Below are the code and all the weights of a small trained network. Each question names an input and a class and asks about switching units off, where a switched-off unit gives its printed mean instead of its output.

import numpy as np


def w(rows, s, z=0):
    codes = np.array(rows[::2]) - 128.0
    scale = np.full(codes.shape[1], s)
    scale[-1] = z or s
    return codes * scale


def norm(h):
    return h / np.sqrt((h * h).mean(-1, keepdims=True) + 1e-5)


def f(y):
    return y / 2 * (1 + np.tanh(0.7978845608 * (y + 0.044715 * y**3)))


def log_softmax(a):
    a = a - a.max(-1, keepdims=True)
    return a - np.log(np.exp(a).sum(-1, keepdims=True))


def net(x, mask):
    res = np.array(x, float).reshape(1, 2) / 4 @ E
    u = 0
    for l in range(2):
        y = f(norm(res) @ A[l][:, :-1].T + A[l][:, -1])
        res = res + np.where(mask[u : u + 7], y, B[l][:, -1]) @ B[l][:, :-1]
        u += 7
    return log_softmax(norm(res)[-1] @ U[:, :-1].T + U[:, -1])


A, B = {}, {}
E = w([
[136,96,88,101,78,64,3,84,91,62,149],'x0',
[87,104,100,78,103,140,154,201,71,245,129],'x1',
],0.0044)
A[0] = w([
[119,159,141,134,119,139,84,139,134,137,126,102],'L0N1',
[135,122,129,136,134,130,130,132,139,134,134,171],'L0N2',
[156,126,141,131,138,117,86,95,134,7,124,7],'L0N3',
[116,151,139,152,124,134,97,114,157,89,132,150],'L0N4',
[132,126,129,114,128,132,126,120,118,124,134,91],'L0N5',
[150,129,153,152,154,125,159,116,163,83,125,50],'L0N6',
[128,142,136,152,135,141,158,86,158,19,132,95],'L0N7',
],0.011,0.0016)
B[0] = w([
[110,89,98,109,131,124,131,140,113,154,114,130],'L0N1',
[135,147,146,120,111,123,136,114,110,134,121,132],'L0N2',
[54,164,140,144,51,150,183,85,124,137,181,245],'L0N3',
[74,97,65,117,210,142,153,93,177,100,49,176],'L0N4',
[129,95,103,134,151,135,117,144,134,149,141,128],'L0N5',
[171,200,152,125,131,115,109,185,162,145,72,179],'L0N6',
[250,90,122,131,186,97,44,193,119,129,130,225],'L0N7',
],0.011,0.012)
A[1] = w([
[147,37,151,83,179,110,48,123,71,101,101,1],'L1N1',
[27,119,58,166,96,144,164,29,173,84,167,85],'L1N2',
[133,194,208,145,107,152,212,158,143,170,107,178],'L1N3',
[42,157,84,102,101,124,122,127,141,135,75,68],'L1N4',
[146,36,134,117,222,139,122,178,145,137,88,127],'L1N5',
[151,106,123,113,82,76,2,131,78,100,154,46],'L1N6',
[177,60,160,151,227,129,162,93,148,67,64,79],'L1N7',
],0.0098,0.00096)
B[1] = w([
[130,185,189,100,177,151,139,156,167,115,86,165],'L1N1',
[239,2,178,247,81,79,216,75,66,133,165,254],'L1N2',
[77,129,72,102,141,159,157,124,113,153,185,240],'L1N3',
[165,167,157,176,198,146,157,69,188,43,152,171],'L1N4',
[90,108,8,179,83,92,56,46,170,71,161,175],'L1N5',
[75,109,194,92,92,125,112,102,108,99,65,207],'L1N6',
[195,130,111,121,138,109,75,195,111,161,110,166],'L1N7',
],0.0084,0.0087)
U = w([
[222,170,72,158,151,98,9,187,185,130,87,181],'0',
[41,132,254,46,91,138,75,106,109,91,24,6],'1',
[42,152,51,96,136,195,184,136,107,205,218,205],'2',
[187,23,186,246,54,94,190,29,84,101,169,45],'3',
],0.0074,0.0016)

Each question gives the input, the list of numbers given to net, and the class t.
The units are the neurons (one row each of A and B). Each row of codes is followed by its name. A weight is (code - 128) times the scale printed after its matrix; where a second scale follows, it is the last column's (A, B and U).
mask holds one flag per neuron, layer by layer. A switched-off neuron (its flag False) gives its mean, the last column of its row in B, instead of its output. The means were averaged over made-up inputs and are rounded, as every weight is.
A unit's drop is (log p(t) with every unit on - log p(t) with that unit switched off) / (log p(t) with every unit on - log p(t) with every unit switched off).
The circuit of an input: a set's keep is (log p(t) with only the set's units on - log p(t) with every unit switched off) / (log p(t) with every unit on - log p(t) with every unit switched off). Starting from the 12 units with the biggest drops (on a tie, the unit counted first), units are removed one at a time, each time the one whose removal leaves the highest keep (on an exact tie, the one counted first), for as long as the keep stays at least 0.8.
circuit, biggest first: the units of the circuit, biggest drop first
most important unit: the unit with the biggest drop
k most important neurons: the k neurons with the biggest drops, biggest first
k most important neurons of layer l: the k neurons of layer l with the biggest drops, biggest first
drop when u is switched off: that unit's drop, to one decimal
input [2,2], class 1: most important unit -> L0N3
input [-1,1], class 2: 3 most important neurons -> [L0N7, L0N4, L0N3]
input [2,7], class 1: 4 most important neurons -> [L0N3, L1N2, L0N4, L0N6]
input [3,-8], class 0: 3 most important neurons -> [L0N7, L0N6, L0N4]
input [-3,8], class 2: 4 most important neurons -> [L0N7, L0N3, L1N2, L0N4]
input [-4,-1], class 2: 2 most important neurons of layer 1 -> [L1N3, L1N2]
input [-7,8], class 2: 3 most important neurons -> [L0N7, L0N3, L1N2]
input [-5,3], class 2: 3 most important neurons -> [L0N7, L0N3, L0N4]
input [-7,-1], class 2: 3 most important neurons -> [L0N7, L1N3, L0N4]
input [2,6], class 1: 3 most important neurons of layer 0 -> [L0N3, L0N4, L0N6]
input [2,8], class 1: 2 most important neurons -> [L0N3, L1N2]
input [2,5], class 1: 3 most important neurons -> [L0N3, L0N4, L1N2]
input [2,-6], class 0: 3 most important neurons of layer 0 -> [L0N7, L0N6, L0N4]
input [-8,-3], class 0: circuit, biggest first -> [L0N3]
input [0,-8], class 0: drop when L0N7 is switched off -> 1.6
input [6,5], class 1: drop when L0N3 is switched off -> 1.0
input [-3,-8], class 0: drop when L0N7 is switched off -> 0.5
input [-5,5], class 2: drop when L0N7 is switched off -> 1.5
